Below is a small trained network, with its code and all its weights. Each question gives an input and a class and asks what happens when units are switched off, that is, made to give their printed mean instead of their output.

import numpy as np


def w(rows, s, z=0):
    codes = np.array(rows[::2]) - 128.0
    scale = np.full(codes.shape[1], s)
    scale[-1] = z or s
    return codes * scale


def f(y):
    return y / 2 * (1 + np.tanh(0.7978845608 * (y + 0.044715 * y**3)))


def log_softmax(a):
    a = a - a.max(-1, keepdims=True)
    return a - np.log(np.exp(a).sum(-1, keepdims=True))


def net(x, mask):
    res = np.array(x, float).reshape(1, 5) / 4 @ E
    y = f(res @ A[0][:, :-1].T + A[0][:, -1])
    res = res + np.where(mask, y, B[0][:, -1]) @ B[0][:, :-1]
    return log_softmax(res[-1] @ U[:, :-1].T + U[:, -1])


A, B = {}, {}
E = w([
[219,169,34,209,167,137,106],'x0',
[94,111,103,220,90,35,216],'x1',
[80,12,34,109,166,181,146],'x2',
[113,105,189,231,89,254,131],'x3',
[29,142,80,159,77,100,18],'x4',
],0.0062)
A[0] = w([
[119,146,91,70,131,56,142,66],'N1',
[95,126,119,181,113,75,194,61],'N2',
[142,196,187,140,105,89,101,26],'N3',
[125,100,181,178,101,189,154,171],'N4',
[145,129,103,76,123,69,118,41],'N5',
[102,48,67,122,162,157,138,112],'N6',
[102,112,161,177,79,206,142,96],'N7',
[74,85,208,98,80,132,142,79],'N8',
[152,157,141,54,166,186,54,87],'N9',
[153,219,176,149,72,96,95,95],'N10',
[86,117,108,154,87,100,40,62],'N11',
[194,107,163,108,168,145,254,143],'N12',
[81,135,206,81,73,112,140,1],'N13',
[208,180,57,202,145,139,87,153],'N14',
[117,141,97,74,170,63,116,87],'N15',
[89,53,61,113,162,147,145,102],'N16',
[114,93,102,182,98,73,197,55],'N17',
[109,55,55,123,146,170,143,125],'N18',
[54,113,192,74,85,143,144,71],'N19',
[124,118,119,186,91,68,184,74],'N20',
[134,129,107,58,154,59,140,64],'N21',
[189,101,164,103,189,146,218,137],'N22',
[95,119,165,200,104,188,129,105],'N23',
[136,139,85,75,138,63,142,64],'N24',
[70,142,102,139,86,106,47,16],'N25',
[149,124,116,74,175,73,151,132],'N26',
[89,146,105,178,100,79,207,98],'N27',
[53,113,195,73,98,117,148,32],'N28',
[97,128,125,181,104,70,234,41],'N29',
[62,117,89,148,99,106,55,50],'N30',
[118,147,102,77,169,60,123,107],'N31',
[158,199,176,131,92,99,126,29],'N32',
[46,36,142,75,141,135,157,61],'N33',
[98,109,177,178,89,196,138,151],'N34',
[109,132,93,159,99,116,62,62],'N35',
[124,119,116,56,119,64,131,57],'N36',
[152,159,152,56,174,199,80,133],'N37',
[68,101,179,54,100,97,147,78],'N38',
[126,124,108,73,152,57,121,74],'N39',
[187,137,48,190,156,140,103,108],'N40',
[72,85,49,106,162,170,146,106],'N41',
[55,156,92,138,90,118,75,24],'N42',
],0.0075,0.00084)
B[0] = w([
[157,145,104,207,134,190,116,196],'N1',
[66,64,117,88,204,217,28,194],'N2',
[109,209,211,143,176,92,156,179],'N3',
[176,126,58,215,79,172,98,189],'N4',
[156,182,128,210,107,196,109,174],'N5',
[90,250,238,168,169,55,153,211],'N6',
[193,159,110,228,105,159,108,197],'N7',
[199,100,66,135,192,105,150,187],'N8',
[45,87,143,88,194,227,16,231],'N9',
[113,213,227,136,197,86,161,207],'N10',
[121,169,81,39,56,169,239,206],'N11',
[79,211,89,25,2,203,245,227],'N12',
[193,117,111,109,207,71,157,176],'N13',
[208,59,60,49,219,69,183,253],'N14',
[181,143,131,224,87,187,97,198],'N15',
[118,232,217,173,149,90,143,216],'N16',
[60,107,148,99,179,186,70,204],'N17',
[111,232,234,159,176,48,169,213],'N18',
[186,78,75,112,186,109,151,191],'N19',
[58,92,118,80,200,182,56,196],'N20',
[162,158,108,207,97,175,103,201],'N21',
[85,195,110,54,22,187,227,211],'N22',
[183,130,88,201,116,186,116,198],'N23',
[152,153,110,186,118,187,93,191],'N24',
[108,208,96,62,60,195,209,205],'N25',
[119,160,106,194,68,194,108,193],'N26',
[47,83,116,54,182,216,71,205],'N27',
[206,61,62,82,190,87,164,191],'N28',
[38,78,136,92,173,213,60,217],'N29',
[116,194,136,73,73,174,207,215],'N30',
[149,141,130,202,94,180,113,198],'N31',
[103,228,224,128,152,74,145,177],'N32',
[167,143,144,140,180,68,164,223],'N33',
[205,131,98,214,115,165,106,198],'N34',
[142,148,82,60,102,125,203,183],'N35',
[197,120,94,206,125,154,104,187],'N36',
[39,59,132,96,167,232,52,226],'N37',
[201,77,70,133,181,96,152,200],'N38',
[180,135,100,228,101,181,96,191],'N39',
[194,91,89,73,221,46,182,220],'N40',
[101,225,231,149,151,88,159,216],'N41',
[126,205,76,55,58,176,231,197],'N42',
],0.0051,0.0044)
U = w([
[99,155,97,49,11,163,189,122],'0',
[170,126,101,246,87,168,85,116],'1',
[35,84,138,75,183,179,30,124],'2',
[108,179,241,152,163,59,143,121],'3',
[196,79,59,93,188,68,150,130],'4',
[110,83,148,119,54,88,98,192],'5',
[90,37,148,126,20,7,44,9],'6',
],0.012,0.011)

Each question gives the input, the list of numbers given to net, and the class t.
The units are the neurons (one row each of A and B). Each row of codes is followed by its name. A weight is (code - 128) times the scale printed after its matrix; where a second scale follows, it is the last column's (A, B and U).
mask holds one flag per neuron, in row order. A switched-off neuron (its flag False) gives its mean, the last column of its row in B, instead of its output. The means were averaged over made-up inputs and are rounded, as every weight is.
A unit's drop is (log p(t) with every unit on - log p(t) with that unit switched off) / (log p(t) with every unit on - log p(t) with every unit switched off).
The circuit of an input: a set's keep is (log p(t) with only the set's units on - log p(t) with every unit switched off) / (log p(t) with every unit on - log p(t) with every unit switched off). Starting from the 12 units with the biggest drops (on a tie, the unit counted first), units are removed one at a time, each time the one whose removal leaves the highest keep (on an exact tie, the one counted first), for as long as the keep stays at least 0.8.
units of the circuit, in order: the units of the circuit, biggest drop first
k most important neurons: the k neurons with the biggest drops, biggest first
drop when u is switched off: that unit's drop, to one decimal
input [-8,2,3,-7,4], class 4: units of the circuit, in order -> N38
input [-6,3,6,-4,1], class 3: units of the circuit, in order -> N16; N6
input [4,1,8,6,0], class 3: 2 most important neurons -> N18; N6
input [-7,7,-3,-3,-4], class 2: units of the circuit, in order -> N29; N2
input [8,4,2,5,6], class 4: units of the circuit, in order -> N14; N40
input [-6,-1,-1,-6,7], class 0: 4 most important neurons -> N25; N42; N11; N30
input [-5,0,-1,8,7], class 1: 3 most important neurons -> N34; N7; N23
input [5,-4,-8,4,6], class 3: 2 most important neurons -> N10; N3
input [-3,-2,1,-5,-7], class 0: 2 most important neurons -> N12; N22
input [7,-8,-3,2,-2], class 2: 2 most important neurons -> N9; N37
input [-7,0,7,-1,-5], class 3: 2 most important neurons -> N6; N16
input [-7,-8,4,8,6], class 1: 2 most important neurons -> N7; N34
input [-2,8,3,1,-1], class 2: drop when N8 is switched off -> 0.0
input [-5,3,-4,7,-6], class 1: drop when N23 is switched off -> 0.3
input [-2,8,4,4,7], class 2: most important neuron -> N2
input [4,3,8,2,7], class 3: drop when N6 is switched off -> 0.3
